Here is a tiny trained network, its code and every weight. The questions are about switching its units off for an input and a class, where a switched-off unit gives its printed mean instead of its output.

import numpy as np


def w(rows, s, z=0):
    codes = np.array(rows[::2]) - 128.0
    scale = np.full(codes.shape[1], s)
    scale[-1] = z or s
    return codes * scale


def f(y):
    return y / 2 * (1 + np.tanh(0.7978845608 * (y + 0.044715 * y**3)))


def log_softmax(a):
    a = a - a.max(-1, keepdims=True)
    return a - np.log(np.exp(a).sum(-1, keepdims=True))


def net(x, mask):
    res = np.array(x, float).reshape(1, 3) / 4 @ E
    y = f(res @ A[0][:, :-1].T + A[0][:, -1])
    res = res + np.where(mask, y, B[0][:, -1]) @ B[0][:, :-1]
    return log_softmax(res[-1] @ U[:, :-1].T + U[:, -1])


A, B = {}, {}
E = w([
[95,126,231,108,144,196,132],'x0',
[145,69,121,104,156,121,255],'x1',
[129,132,129,127,129,128,129],'x2',
],0.014)
A[0] = w([
[141,90,121,114,147,123,204,144],'neuron 0',
[125,113,139,114,142,136,156,109],'neuron 1',
[129,137,121,138,120,123,118,193],'neuron 2',
[149,131,57,145,120,80,127,254],'neuron 3',
[96,125,220,105,139,183,132,179],'neuron 4',
[127,119,141,114,140,138,147,106],'neuron 5',
[106,136,160,122,131,154,120,186],'neuron 6',
[144,119,107,130,130,111,141,117],'neuron 7',
[142,64,123,107,156,121,252,154],'neuron 8',
],0.016,0.0086)
B[0] = w([
[143,106,124,74,128,122,190,204],'neuron 0',
[148,126,137,85,137,136,176,147],'neuron 1',
[136,144,108,150,111,130,107,160],'neuron 2',
[185,134,2,143,72,98,114,234],'neuron 3',
[99,130,245,133,185,178,124,222],'neuron 4',
[138,131,140,98,139,138,160,139],'neuron 5',
[106,122,156,147,149,145,108,176],'neuron 6',
[131,109,112,109,120,112,147,148],'neuron 7',
[161,108,126,54,129,125,221,251],'neuron 8',
],0.015,0.019)
U = w([
[159,230,65,253,68,102,12,250],'0',
[165,82,65,101,87,78,163,46],'1',
[50,156,220,242,165,157,31,199],'2',
[128,114,211,85,172,165,171,4],'3',
],0.0061,0.0037)

Each question gives the input, the list of numbers given to net, and the class t.
The units are the neurons (one row each of A and B). Each row of codes is followed by its name. A weight is (code - 128) times the scale printed after its matrix; where a second scale follows, it is the last column's (A, B and U).
mask holds one flag per neuron, in row order. A switched-off neuron (its flag False) gives its mean, the last column of its row in B, instead of its output. The means were averaged over made-up inputs and are rounded, as every weight is.
A unit's drop is (log p(t) with every unit on - log p(t) with that unit switched off) / (log p(t) with every unit on - log p(t) with every unit switched off).
The circuit of an input: a set's keep is (log p(t) with only the set's units on - log p(t) with every unit switched off) / (log p(t) with every unit on - log p(t) with every unit switched off). Starting from all 9 units, units are removed one at a time, each time the one whose removal leaves the highest keep (on an exact tie, the one counted first), for as long as the keep stays at least 0.8.
circuit, biggest first: the units of the circuit, biggest drop first
k most important neurons: the k neurons with the biggest drops, biggest first
drop when u is switched off: that unit's drop, to one decimal
input [-7,-1,0], class 0: circuit, biggest first -> neuron 8
input [4,0,-5], class 2: circuit, biggest first -> neuron 8; neuron 0
input [1,-3,8], class 2: circuit, biggest first -> neuron 3; neuron 8
input [3,0,-3], class 2: circuit, biggest first -> neuron 8; neuron 0
input [1,-5,7], class 2: circuit, biggest first -> neuron 3; neuron 8
input [-1,0,8], class 0: 2 most important neurons -> neuron 8; neuron 0
input [-6,0,6], class 0: drop when neuron 1 is switched off -> 0.0
input [-4,-5,2], class 0: drop when neuron 8 is switched off -> 0.1
input [-5,-2,-2], class 0: drop when neuron 8 is switched off -> 0.2
input [-4,-2,3], class 0: drop when neuron 8 is switched off -> 0.2
